Below are the code and all the weights of a small trained network. Each question names an input and a target symbol and asks about switching units off, where a switched-off unit gives its printed mean instead of its output.

import numpy as np


def w(rows, s, z=0):
    codes = np.array(rows[::2]) - 128.0
    scale = np.full(codes.shape[1], s)
    scale[-1] = z or s
    return codes * scale


def f(y):
    return np.maximum(y, 0)


def softmax(a):
    e = np.exp(a - a.max(-1, keepdims=True))
    return e / e.sum(-1, keepdims=True)


def log_softmax(a):
    a = a - a.max(-1, keepdims=True)
    return a - np.log(np.exp(a).sum(-1, keepdims=True))


def net(x, mask):
    ids = ['Λαβεμτ'.index(c) for c in x.split()]
    T = len(ids)
    res = E[ids] + P[:T]
    u = 0
    for l in range(3):
        r = res
        for j in range(2):
            rows = slice(4 * j, 4 * j + 4)
            q, k, v = (r @ M[l][rows].T for M in (Q, K, V))
            z = softmax(np.where(np.tri(T) > 0, q @ k.T / 4**0.5, -1e9)) @ v
            o = O[l][rows]
            res = res + np.where(mask[u + j], z, o[:, -1]) @ o[:, :-1]
        u += 2
        y = f(res @ A[l][:, :-1].T + A[l][:, -1])
        res = res + np.where(mask[u : u + 4], y, B[l][:, -1]) @ B[l][:, :-1]
        u += 4
    return log_softmax(res[-1] @ U[:, :-1].T + U[:, -1])


Q, K, V, O, A, B = {}, {}, {}, {}, {}, {}
E = w([
[125,135,200,69,176,188],'Λ',
[83,144,161,89,54,157],'α',
[117,97,63,143,133,128],'β',
[157,161,251,117,133,85],'ε',
[127,100,176,89,136,128],'μ',
[106,167,148,161,163,97],'τ',
],0.023)
P = w([
[111,116,149,185,96,139],'0',
[55,178,140,64,119,85],'1',
[64,70,185,153,87,112],'2',
[195,168,51,114,93,146],'3',
[81,156,110,97,95,69],'4',
[198,100,205,121,65,10],'5',
[229,176,48,103,49,188],'6',
[122,134,104,127,146,63],'7',
],0.011)
Q[0] = w([
[153,125,128,120,166,95],'L0H0',
[160,42,138,119,80,136],'L0H0',
[7,59,165,174,149,166],'L0H0',
[92,72,110,166,153,108],'L0H0',
[134,131,105,131,122,101],'L0H1',
[66,91,225,114,174,94],'L0H1',
[137,132,87,169,34,68],'L0H1',
[88,89,130,96,109,131],'L0H1',
],0.011)
K[0] = w([
[113,112,166,116,47,95],'L0H0',
[96,155,150,89,145,74],'L0H0',
[102,166,161,185,188,105],'L0H0',
[2,129,222,149,136,131],'L0H0',
[110,86,77,249,160,181],'L0H1',
[130,205,221,160,215,130],'L0H1',
[129,80,113,125,58,75],'L0H1',
[121,109,118,113,100,162],'L0H1',
],0.0087)
V[0] = w([
[26,178,132,144,160,94],'L0H0',
[255,243,158,121,203,156],'L0H0',
[158,124,68,118,102,142],'L0H0',
[139,46,173,140,130,126],'L0H0',
[110,66,177,146,161,15],'L0H1',
[160,156,129,200,101,138],'L0H1',
[74,196,107,173,105,150],'L0H1',
[161,77,99,177,179,87],'L0H1',
],0.0071)
O[0] = w([
[13,152,189,95,157,110,223],'L0H0',
[185,150,136,113,179,82,104],'L0H0',
[150,188,196,80,206,71,45],'L0H0',
[90,202,136,111,81,144,120],'L0H0',
[137,25,124,95,104,72,198],'L0H1',
[228,1,167,188,165,134,103],'L0H1',
[186,180,112,155,134,147,172],'L0H1',
[62,134,182,47,193,169,2],'L0H1',
],0.006,0.0041)
A[0] = w([
[87,123,125,145,84,107,255],'L0N0',
[129,114,115,151,221,106,251],'L0N1',
[89,30,103,176,123,94,143],'L0N2',
[118,109,172,2,89,160,122],'L0N3',
],0.0084,0.00024)
B[0] = w([
[66,110,229,67,168,93,216],'L0N0',
[243,128,220,95,98,174,154],'L0N1',
[43,132,130,200,66,95,191],'L0N2',
[78,2,21,111,59,146,255],'L0N3',
],0.0082,0.0063)
Q[1] = w([
[112,111,191,122,97,153],'L1H0',
[94,173,189,34,93,151],'L1H0',
[85,83,128,182,107,35],'L1H0',
[151,144,57,108,136,226],'L1H0',
[26,254,142,109,169,134],'L1H1',
[240,36,208,113,142,116],'L1H1',
[80,97,160,171,170,189],'L1H1',
[85,158,132,181,97,192],'L1H1',
],0.0073)
K[1] = w([
[137,159,21,84,193,191],'L1H0',
[238,142,142,108,115,88],'L1H0',
[125,85,171,20,177,81],'L1H0',
[186,105,199,132,69,148],'L1H0',
[2,116,166,128,135,89],'L1H1',
[201,22,183,53,54,82],'L1H1',
[152,146,146,60,194,114],'L1H1',
[136,19,16,79,165,120],'L1H1',
],0.0063)
V[1] = w([
[132,168,189,119,50,105],'L1H0',
[172,207,96,88,125,180],'L1H0',
[152,220,74,1,124,101],'L1H0',
[134,82,143,108,176,130],'L1H0',
[64,174,125,158,181,178],'L1H1',
[115,172,84,82,119,60],'L1H1',
[95,154,135,117,124,165],'L1H1',
[211,131,149,134,143,203],'L1H1',
],0.0084)
O[1] = w([
[132,184,146,93,98,160,203],'L1H0',
[87,138,93,117,154,172,31],'L1H0',
[174,68,170,33,158,66,84],'L1H0',
[76,198,121,100,108,126,112],'L1H0',
[92,182,118,193,180,182,110],'L1H1',
[164,217,121,33,143,77,136],'L1H1',
[192,140,184,82,81,190,146],'L1H1',
[51,206,162,79,150,254,5],'L1H1',
],0.0065,0.011)
A[1] = w([
[229,223,126,236,176,146,114],'L1N0',
[122,79,229,77,89,72,52],'L1N1',
[213,161,85,59,189,181,106],'L1N2',
[117,140,2,202,161,168,3],'L1N3',
],0.006,0.004)
B[1] = w([
[68,134,77,226,112,61,163],'L1N0',
[88,128,186,137,145,207,254],'L1N1',
[82,60,147,184,2,83,138],'L1N2',
[30,235,145,15,162,181,136],'L1N3',
],0.0082,0.011)
Q[2] = w([
[92,151,182,118,138,101],'L2H0',
[144,134,99,146,45,114],'L2H0',
[12,155,113,105,146,130],'L2H0',
[138,91,186,148,106,154],'L2H0',
[132,121,155,132,157,121],'L2H1',
[168,118,144,115,144,154],'L2H1',
[104,159,149,93,169,166],'L2H1',
[153,177,140,172,138,118],'L2H1',
],0.011)
K[2] = w([
[166,232,152,17,95,214],'L2H0',
[183,140,152,126,141,40],'L2H0',
[33,141,81,123,69,253],'L2H0',
[176,58,197,55,30,152],'L2H0',
[198,248,77,166,151,87],'L2H1',
[133,128,131,131,179,181],'L2H1',
[40,212,191,136,209,68],'L2H1',
[149,136,85,190,138,128],'L2H1',
],0.0056)
V[2] = w([
[190,134,140,218,176,114],'L2H0',
[123,69,1,195,95,102],'L2H0',
[157,130,103,56,109,142],'L2H0',
[118,138,94,153,197,91],'L2H0',
[128,155,130,141,151,153],'L2H1',
[145,184,94,157,120,137],'L2H1',
[154,184,44,116,106,222],'L2H1',
[120,102,152,100,164,158],'L2H1',
],0.0086)
O[2] = w([
[174,117,130,150,80,155,65],'L2H0',
[77,129,114,99,62,131,155],'L2H0',
[1,152,216,144,94,132,70],'L2H0',
[127,62,89,125,80,101,35],'L2H0',
[167,135,129,139,97,189,69],'L2H1',
[155,137,147,74,64,73,61],'L2H1',
[105,74,102,156,141,146,3],'L2H1',
[162,53,135,236,131,126,101],'L2H1',
],0.0077,0.013)
A[2] = w([
[85,179,64,14,144,208,2],'L2N0',
[16,184,40,64,200,49,175],'L2N1',
[17,43,157,188,188,140,24],'L2N2',
[91,86,195,169,254,34,65],'L2N3',
],0.0052,0.0027)
B[2] = w([
[7,132,109,116,135,89,152],'L2N0',
[227,114,69,173,192,66,232],'L2N1',
[187,63,177,175,157,100,215],'L2N2',
[81,140,74,135,86,240,255],'L2N3',
],0.012,0.0088)
U = w([
[173,36,169,182,148,163,4],'Λ',
[54,98,194,115,80,89,75],'α',
[92,174,175,64,70,199,138],'β',
[253,166,224,90,188,107,226],'ε',
[68,109,23,34,124,221,252],'μ',
[254,74,113,128,80,143,100],'τ',
],0.0063,0.0025)

Each question gives the input, a string of symbols that net reads in full, and the target symbol t.
The units are the heads (4 rows each of Q, K, V and O) and the neurons (one row each of A and B). Each row of codes is followed by its name. A weight is (code - 128) times the scale printed after its matrix; where a second scale follows, it is the last column's (O, A, B and U).
mask holds one flag per unit, layer by layer, with each layer's heads first. A switched-off unit (its flag False) gives its mean, the last column of its rows in O or B, instead of its output. The means were averaged over made-up inputs and are rounded, as every weight is.
A unit's drop is (log p(t) with every unit on - log p(t) with that unit switched off) / (log p(t) with every unit on - log p(t) with every unit switched off).
The circuit of an input: a set's keep is (log p(t) with only the set's units on - log p(t) with every unit switched off) / (log p(t) with every unit on - log p(t) with every unit switched off). Starting from the 12 units with the biggest drops (on a tie, the unit counted first), units are removed one at a time, each time the one whose removal leaves the highest keep (on an exact tie, the one counted first), for as long as the keep stays at least 0.8.
units of the circuit, in order: the units of the circuit, biggest drop first
unit that matters most: the unit with the biggest drop
k most important neurons: the k neurons with the biggest drops, biggest first
top k neurons in layer l: the k neurons of layer l with the biggest drops, biggest first
heads that matter: for each layer, one digit per head in row order, 1 if its drop is at least 0.15 and else 0, layers parted by /
input τ β β, target α: units of the circuit, in order => [L0N2]
input α α α τ α ε μ, target ε: units of the circuit, in order => [L1N1 L2H0 L2N3]
input μ Λ τ α, target τ: units of the circuit, in order => [L2H0 L0H1 L0N3 L1N1]
input β α β μ β α μ, target μ: heads that matter => 00 / 01 / 10
input τ τ Λ, target Λ: units of the circuit, in order => [L2N2 L0N3 L2H1]
input μ μ α τ τ, target ε: units of the circuit, in order => [L2N1 L0N3]
input μ α Λ α τ Λ, target α: units of the circuit, in order => [L0N3 L2H0]
input ε Λ Λ α, target ε: 2 most important neurons => [L2N3 L0N3]
input τ α ε α, target ε: 2 most important neurons => [L1N1 L2N3]
input μ μ τ, target Λ: 3 most important neurons => [L2N2 L2N1 L2N3]
input μ τ μ ε α τ Λ, target τ: heads that matter => 10 / 00 / 10
input ε Λ Λ α β τ Λ, target τ: top 2 neurons in layer 2 => [L2N3 L2N0]
input α τ τ ε τ τ α, target τ: heads that matter => 11 / 00 / 10
input β Λ α, target Λ: heads that matter => 00 / 10 / 11
input ε τ α, target Λ: heads that matter => 00 / 00 / 11
input μ α τ μ μ, target Λ: top 2 neurons in layer 1 => [L1N1 L1N0]
input Λ τ τ τ Λ ε, target Λ: unit that matters most => L0H1
input Λ τ μ Λ β, target τ: heads that matter => 00 / 01 / 00
input ε α τ, target Λ: 4 most important neurons => [L2N2 L2N1 L2N3 L0N2]
input τ β τ τ τ, target ε: 2 most important neurons => [L0N3 L2N3]
input μ α β τ, target τ: unit that matters most => L2H0
input α τ Λ α μ μ, target α: 2 most important neurons => [L2N1 L0N3]
input τ τ τ τ μ α τ Λ, target μ: heads that matter => 01 / 00 / 00
input μ ε μ μ, target ε: heads that matter => 11 / 11 / 10
input τ τ τ τ, target τ: top 3 neurons in layer 0 => [L0N0 L0N2 L0N3]
input μ Λ μ α β ε, target Λ: 3 most important neurons => [L1N1 L2N2 L2N3]
input μ μ β, target Λ: unit that matters most => L2N2
input α τ τ α μ ε τ Λ, target μ: 2 most important neurons => [L2N2 L0N3]
input β β Λ β μ, target Λ: heads that matter => 01 / 00 / 01
input τ α Λ, target Λ: heads that matter => 00 / 00 / 01
